Below are the code and all the weights of a small trained network. Each question names an input and a class and asks about switching units off, where a switched-off unit gives its printed mean instead of its output.

import numpy as np


def w(rows, s, z=0):
    codes = np.array(rows[::2]) - 128.0
    scale = np.full(codes.shape[1], s)
    scale[-1] = z or s
    return codes * scale


def norm(h):
    return h / np.sqrt((h * h).mean(-1, keepdims=True) + 1e-5)


def f(y):
    return np.maximum(y, 0)


def log_softmax(a):
    a = a - a.max(-1, keepdims=True)
    return a - np.log(np.exp(a).sum(-1, keepdims=True))


def net(x, mask):
    res = np.array(x, float).reshape(1, 4) / 4 @ E
    u = 0
    for l in range(4):
        y = f(norm(res) @ A[l][:, :-1].T + A[l][:, -1])
        res = res + np.where(mask[u : u + 7], y, B[l][:, -1]) @ B[l][:, :-1]
        u += 7
    return log_softmax(norm(res)[-1] @ U[:, :-1].T + U[:, -1])


A, B = {}, {}
E = w([
[90,146,126,186,103,186,169,135,141,166],'x0',
[67,141,188,218,142,10,110,107,108,116],'x1',
[103,106,148,143,207,130,115,247,160,160],'x2',
[41,197,73,111,151,131,98,155,92,99],'x3',
],0.011)
A[0] = w([
[162,117,98,119,156,105,59,110,47,133,48],'0.n0',
[97,220,106,243,36,175,233,169,166,174,73],'0.n1',
[198,110,89,40,110,1,83,162,130,81,115],'0.n2',
[143,154,99,59,110,173,148,54,121,146,132],'0.n3',
[61,202,69,51,108,189,87,133,84,132,113],'0.n4',
[164,147,31,129,98,142,128,39,32,112,3],'0.n5',
[130,102,108,106,205,137,176,163,133,152,65],'0.n6',
],0.0081,0.0039)
B[0] = w([
[63,126,114,129,105,216,130,150,47,91,164],'0.n0',
[155,59,139,109,100,193,2,85,46,99,248],'0.n1',
[172,85,118,153,59,230,35,138,88,90,252],'0.n2',
[110,199,153,63,109,124,155,208,95,207,232],'0.n3',
[91,50,150,130,225,130,175,116,154,97,253],'0.n4',
[164,191,149,191,147,85,163,67,85,200,219],'0.n5',
[179,196,57,132,87,121,95,179,109,156,185],'0.n6',
],0.0097,0.006)
A[1] = w([
[98,138,194,162,68,117,83,74,110,73,128],'1.n0',
[196,112,97,124,136,170,155,122,150,132,76],'1.n1',
[112,191,132,133,59,59,155,61,138,91,149],'1.n2',
[254,78,216,100,96,151,193,110,164,141,88],'1.n3',
[164,147,89,108,179,127,99,210,153,162,110],'1.n4',
[92,129,131,204,100,24,123,113,167,96,3],'1.n5',
[120,119,117,152,156,126,138,151,196,151,93],'1.n6',
],0.0091,0.0031)
B[1] = w([
[99,127,121,74,90,88,124,145,176,192,255],'1.n0',
[61,161,174,134,75,136,179,143,185,84,183],'1.n1',
[153,178,168,132,168,135,185,139,83,168,184],'1.n2',
[51,64,74,192,190,68,141,73,149,111,242],'1.n3',
[142,183,189,141,127,101,212,82,82,181,218],'1.n4',
[132,133,169,2,76,208,139,188,221,112,176],'1.n5',
[152,119,153,175,104,86,74,74,123,145,147],'1.n6',
],0.0088,0.007)
A[2] = w([
[54,147,143,138,76,191,115,138,139,137,254],'2.n0',
[153,193,157,201,157,146,107,197,94,148,196],'2.n1',
[133,134,147,12,89,146,254,116,132,179,72],'2.n2',
[220,149,99,95,159,68,81,138,97,33,143],'2.n3',
[57,121,121,76,153,144,167,117,160,145,65],'2.n4',
[112,67,93,172,105,144,135,81,183,186,13],'2.n5',
[36,209,54,80,178,108,127,132,56,63,150],'2.n6',
],0.0084,0.0016)
B[2] = w([
[173,69,140,138,60,94,51,189,150,96,214],'2.n0',
[140,60,105,114,92,59,151,80,60,246,193],'2.n1',
[87,203,131,139,207,167,146,254,82,85,254],'2.n2',
[136,75,207,183,134,207,27,77,34,187,152],'2.n3',
[121,121,65,64,177,105,106,154,148,48,176],'2.n4',
[105,170,100,109,176,119,79,94,132,58,188],'2.n5',
[151,35,118,205,80,80,157,1,223,121,209],'2.n6',
],0.0078,0.0074)
A[3] = w([
[159,56,76,108,179,57,82,184,196,254,5],'3.n0',
[109,91,209,79,64,97,162,116,183,120,26],'3.n1',
[146,132,57,48,119,212,194,117,122,115,77],'3.n2',
[67,105,59,172,181,81,131,53,249,32,124],'3.n3',
[142,103,119,77,72,24,138,149,169,236,47],'3.n4',
[102,144,131,92,36,83,46,140,174,134,107],'3.n5',
[131,111,35,161,153,164,130,185,180,185,46],'3.n6',
],0.0083,0.0021)
B[3] = w([
[124,209,111,134,86,139,154,21,128,127,230],'3.n0',
[84,139,109,168,124,115,131,159,155,55,196],'3.n1',
[136,131,199,170,105,40,80,150,192,126,212],'3.n2',
[131,72,59,118,140,94,180,139,138,132,252],'3.n3',
[124,213,104,110,137,145,162,137,116,132,233],'3.n4',
[203,157,157,55,222,248,158,248,119,96,254],'3.n5',
[169,166,182,116,107,102,112,121,138,67,173],'3.n6',
],0.011,0.0052)
U = w([
[124,178,176,109,147,118,115,252,174,44,95],'0',
[146,52,159,162,79,166,5,126,82,110,132],'1',
[142,208,140,154,118,83,146,101,98,174,92],'2',
[100,53,60,159,147,58,150,130,173,71,128],'3',
[147,88,95,95,161,136,130,199,88,158,250],'4',
],0.014,0.0024)

Each question gives the input, the list of numbers given to net, and the class t.
The units are the neurons (one row each of A and B). Each row of codes is followed by its name. A weight is (code - 128) times the scale printed after its matrix; where a second scale follows, it is the last column's (A, B and U).
mask holds one flag per neuron, layer by layer. A switched-off neuron (its flag False) gives its mean, the last column of its row in B, instead of its output. The means were averaged over made-up inputs and are rounded, as every weight is.
A unit's drop is (log p(t) with every unit on - log p(t) with that unit switched off) / (log p(t) with every unit on - log p(t) with every unit switched off).
The circuit of an input: a set's keep is (log p(t) with only the set's units on - log p(t) with every unit switched off) / (log p(t) with every unit on - log p(t) with every unit switched off). Starting from the 12 units with the biggest drops (on a tie, the unit counted first), units are removed one at a time, each time the one whose removal leaves the highest keep (on an exact tie, the one counted first), for as long as the keep stays at least 0.8.
circuit, biggest first: the units of the circuit, biggest drop first
most important unit: the unit with the biggest drop
top k neurons: the k neurons with the biggest drops, biggest first
top k neurons in layer l: the k neurons of layer l with the biggest drops, biggest first
input [-2,-1,5,-6], class 3: most important unit	1.n3
input [3,-3,-4,-3], class 2: top 4 neurons	[0.n5; 0.n3; 0.n2; 3.n5]
input [3,-1,-4,6], class 3: top 2 neurons	[0.n4; 2.n6]
input [6,-8,-3,8], class 0: top 2 neurons in layer 3	[3.n2; 3.n6]
input [1,6,7,-4], class 2: circuit, biggest first	[3.n0; 2.n1]
input [-8,8,-6,4], class 0: top 2 neurons in layer 0	[0.n1; 0.n6]
input [-3,-6,2,-6], class 0: top 3 neurons	[2.n2; 0.n4; 0.n3]
input [-4,-1,6,2], class 2: top 2 neurons	[0.n1; 1.n4]
input [3,-4,-6,-5], class 2: top 2 neurons	[0.n5; 0.n3]
input [8,6,6,7], class 1: top 2 neurons	[0.n1; 1.n3]
input [2,-3,4,-2], class 2: top 3 neurons	[0.n6; 2.n1; 1.n5]
input [8,5,0,-8], class 1: top 2 neurons	[0.n1; 0.n4]
input [-6,-5,0,-2], class 1: top 2 neurons	[0.n2; 1.n0]
input [1,-5,-2,4], class 0: top 2 neurons	[0.n3; 2.n2]
input [-8,-2,7,-2], class 1: most important unit	0.n2
input [8,-7,-7,4], class 1: top 3 neurons	[0.n1; 1.n0; 3.n5]
input [0,-5,-7,-7], class 2: circuit, biggest first	[0.n3; 0.n5]
input [-5,0,-6,7], class 3: top 3 neurons	[0.n4; 2.n6; 0.n1]
input [7,0,-3,8], class 3: top 2 neurons in layer 0	[0.n4; 0.n2]
input [-3,-2,6,1], class 2: most important unit	2.n1
input [-5,4,1,-6], class 3: top 2 neurons in layer 0	[0.n1; 0.n6]
input [7,-7,-2,4], class 0: top 3 neurons in layer 0	[0.n3; 0.n2; 0.n4]
input [7,8,3,-4], class 0: top 2 neurons in layer 1	[1.n0; 1.n5]
